T: [-83   4  -8  -6  -4]
K: [-10  -8   4  -4  -6]
Q: [7 4 3 0 5]
tags:
[-4] -> j607
[5] -> j168
key Q 5: 
j168
miss Q: [5 4 3 0]
[7]
back: [-6 -4  4 -8]
K
step +1: [4]
[5]

Z: [ 37  47 -75  25 -65 -65  -1  15 -75]
F: [-43  54  46 -23 -47 -57 -25  58  57]
A: [ 31 -19 -73  65 -55  68 -80 -40  28]
S: [ 59 -34 -70  24  59  -3  60  59  16]
U: [ 44  35 -65  73  33 -69 -55  35  15]
miss F: [-23  54 -25  57  46 -43 -47 -57]
[58]
back: [-55 -69  33]
U
back: [57 58]
F
miss Z: [ 15  25  47 -65 -75 -75 -65  37]
[-1]
back: [-34  59]
S
tags:
[25] -> j15
[65] -> j261
key A 4: 
j261

Bukiv: [ 10 -29  -2 -31   5 -17]
Genab: [-20   2   4 -17 -12   9]
Zofig: [-10 -43 -19 -17  16   5]
Kubi: [ -7 -49  24  42 -11  35]
mono: [ -2 -16 -30  11 -12  33]
nefut: [  2   6 -40  32  14 -25]
kuzos: [ 13  -4 -55  19  16  20]
gibog: [-29   0 -31  21 -11  12]
Resep: [ -1  22  -2 -54  21   7]
semo: [ 10 -29  -2 -31  21 -17]
besaf: [ 18 -39 -43 -28 -14 -16]
dadap: [  3 -53 -15 -27   5  -8]
Table of tags by key:
[-40] -> j297
[11] -> j830
[-43] -> j367
[-29] -> j187
[33] -> j330
[-30] -> j247
[-44] -> j762
key mono 3: 
j247
step +1: [6]
[7]
find: [ -7 -49  24  42 -11  35]
Kubi
step -1: [-55  19]
[-56  18]
step -1: [5]
[4]
back: [ 21 -31  -2 -29]
semo

zod: [ 22 -23 -46  36  10 -39  21   6  32 -51  46 -48  19 -51  29  37  44  25
  40 -28  34   3  42  22  48 -47  23   2 -17  36 -54 -10  38 -46  33  34
  23 -55 -49  -2  44 -13 -56  34  26 -45  26 -44 -51  53 -56   5  18  48
 -17  29  39  -1  38 -39 -26]
popob: [ -5  -7  -4  13   5 -22  10  17   9 -33  17 -31  14  -8   8   6  18   9
  10 -16   7  -2  22  -5   9 -37   7  -1  10   3 -22  -4  12 -14  17   5
   9 -27 -19 -15  19 -23 -11   9   4 -20  -9 -31 -24  25 -22   6  11   5
 -11   8  16  -8  -2 -20 -16]
das: [-34  27  59 -24  -2  45 -21  -7 -35  56 -35  66 -27  65 -18 -28 -47 -15
 -42  20 -48  -6 -51 -26 -45  68 -25   2  26 -40  69   2 -33  68 -24 -38
 -21  75  62   1 -40  29  74 -23  -9  46 -32  50  75 -52  68   4 -17 -36
  23 -37 -43  -2 -13  46  33]
galud: [ 38 -27 -53  32   5 -39  23   2  37 -51  44 -53  11 -57  28  40  47  20
  52 -27  41  10  43  27  56 -49  32   3 -22  41 -57 -13  37 -54  29  35
  24 -58 -51   6  46  -7 -65  28  29 -46  39 -41 -59  56 -59  -4  10  59
 -16  34  34   6  42 -38 -25]
divi: [-27  14  31 -25   6  22 -23 -10 -26  31 -32  40  -3  27 -23 -21 -36 -22
 -36  20 -29  -8 -28 -11 -30  38 -26  -6  16 -24  32   6 -25  25 -17 -18
 -21  36  34  -4 -32   4  34 -25 -23  30 -25  25  37 -36  38  -2  -7 -34
   1 -26 -21  -9 -15  16   9]
Bagen: [-13  26  36 -43 -13  40 -15 -17 -30  55 -43  45 -14  31 -41 -34 -32 -37
 -34  42 -18  -1 -37 -16 -42  40 -25 -11   9 -35  43  31 -36  32 -40 -25
 -19  40  47   2 -41   8  37 -43 -43  53 -23  49  28 -45  53 -18 -12 -45
  19 -22 -30  -2 -43  36  32]
mizip: [-25  22  34 -25 -17  31 -10 -10 -27  42 -31  40 -24  37 -20 -33 -34 -12
 -32  19 -32  -4 -39 -26 -40  39 -25   2   9 -34  44  17 -28  48 -32 -32
 -16  46  42   7 -34  18  48 -20 -14  35 -26  37  40 -45  47  -3 -13 -42
  24 -28 -33  10 -34  33  31]
kena: [  8 -25 -40  39   7 -38  13  12  29 -50  41 -43  25 -36  35  29  34  35
  28 -33  24  -4  42  18  39 -43  17   8 -17  38 -48 -15  37 -34  35  31
  17 -46 -47  -1  38 -15 -41  43  32 -47  20 -49 -33  44 -52  16  14  31
 -20  23  40   2  29 -36 -31]
miss popob: [ 10  -7  -2 -16  17  13   7 -11  -8 -23   5   3  11  -2 -20 -11  -1  18
 -37  -8 -24  10   9 -22   5  25   9   6  -4  17   6   9  12  19 -27   7
 -19 -22 -31  17  14  -5 -33  10 -16 -20  16 -31 -14   8  -5   9   8 -22
  -9  -4   4   5  22   9]
[-15]
tags:
[29] -> j329
[-26] -> j134
[18] -> j332
[-5] -> j875
[19] -> j422
key kena 24: 
j332
step +1: [-20 -14]
[-19 -13]

X: [-32 -10  70  16 -49]
G: [ 18 -49 -32 -21  29]
P: [  5  -5 -72   2   4]
J: [  5  -5 -32 -21  21]
key -> tag
[5] -> j624
[4] -> j384
[28] -> j890
[29] -> j357
key G 5: 
j357
back: [-49  16]
X
find: [ 18 -49 -32 -21  29]
G
find: [-32 -10  70  16 -49]
X

lubiz: [-30  10  17  26  25 -55  74  14 -14]
fuzo: [-75  -5 -24  33  39  -3  17 -10 -14]
Mese: [ 25 -52  74  13  22 -60 -17  -9   6]
Nusi: [-22  51  49  46 -21 -32   5  42 -22]
Fodu: [-26  25  67  28 -13  -2 -22  -8 -24]
nug: [ 12  49  -9   9 -30 -39 -36 -61  -1]
kuli: [ 38  11  37  35 -11  -8   6 -54 -36]
fofik: [-13   6 -50 -22 -44  -6 -10 -56 -61]
miss Nusi: [ 51  46 -22  42 -32   5  49 -22]
[-21]
back: [ 17  -3  39  33 -24  -5]
fuzo
Table of tags by key:
[25] -> j351
[-43] -> j568
[39] -> j563
[-30] -> j916
[-24] -> j697
[40] -> j665
[22] -> j816
[-21] -> j496
[-44] -> j16
key fuzo 5: 
j563
back: [ 74 -55  25]
lubiz

pep: [-33 -20  -5 -17]
suviv: [-25  62 -61  12]
nipog: [-33 -20  -5   7]
tavom: [-61 -25  62 -17]
Table of tags by key:
[-60] -> j37
[-61] -> j836
[-25] -> j994
[-24] -> j406
key tavom 1: 
j836
back: [-17  -5 -20]
pep
find: [-33 -20  -5   7]
nipog
back: [-61  62 -25]
suviv
find: [-33 -20  -5 -17]
pep

dev: [-21  30 -12 -43  21 -20 -15   1  29]
vuv: [  3 -13 -31 -12 -36 -52  28 -14 -31]
fibe: [ 40 -61 -22  55 -31   3  53  25 -63]
step +1: [-20 -15   1]
[-19 -14   2]
step +1: [3]
[4]
key -> tag
[-13] -> j405
[-31] -> j761
[-30] -> j76
[-22] -> j42
[-12] -> j313
key dev 3: 
j313
find: [  3 -13 -31 -12 -36 -52  28 -14 -31]
vuv
step -1: [-31 -12 -36 -52]
[-32 -13 -37 -53]
back: [29  1]
dev
miss vuv: [-31   3 -52 -14  28 -12 -36 -31]
[-13]

zut: [-40  16  -9 -22 -18 -44  70  42 -38 -36 -32  44  42]
Pigat: [-40  16  -9 -22 -18  63  70  42 -38 -36  24  44  42]
gepa: [-83 -44  37  36 -37 -50 -12 -45  -2  42   7 -60 -72]
dagep: [-40  16  -9 -22 -18  63  70  42 -38 -36 -32  44  42]
tags:
[-10] -> j466
[37] -> j644
[-18] -> j907
[-17] -> j98
[71] -> j377
[70] -> j118
[-9] -> j684
key zut 3: 
j684
find: [-40  16  -9 -22 -18  63  70  42 -38 -36 -32  44  42]
dagep

Gomag: [ 31 -24  36  53 -36]
dorim: [ 29 -35  54  -1 -62]
Kerut: [ 28 -45  47 -32 -48]
duta: [ 56 -22  43  27 -64]
Table of tags by key:
[-62] -> j289
[-45] -> j173
[-49] -> j811
[-47] -> j284
[-61] -> j819
[-48] -> j263
key Kerut 5: 
j263
back: [ 43 -22  56]
duta

zepet: [ 47   1 -43  14]
ripud: [ 47   1 -43  39]
Bez: [-61 -49 -57  13]
miz: [-38 -28 -16   6]
fufu: [-58  27  35 -34]
vap: [ 0 20 39 60]
ligib: [ 51  50 -60 -22]
dusoz: [-28  34   2 -35]
lam: [ 38 -25 -53  15]
tags:
[34] -> j957
[-25] -> j717
[38] -> j446
[20] -> j21
[-49] -> j838
[-53] -> j535
[-24] -> j142
[-26] -> j321
key lam 2: 
j717
find: [ 38 -25 -53  15]
lam
step -1: [ 38 -25]
[ 37 -26]

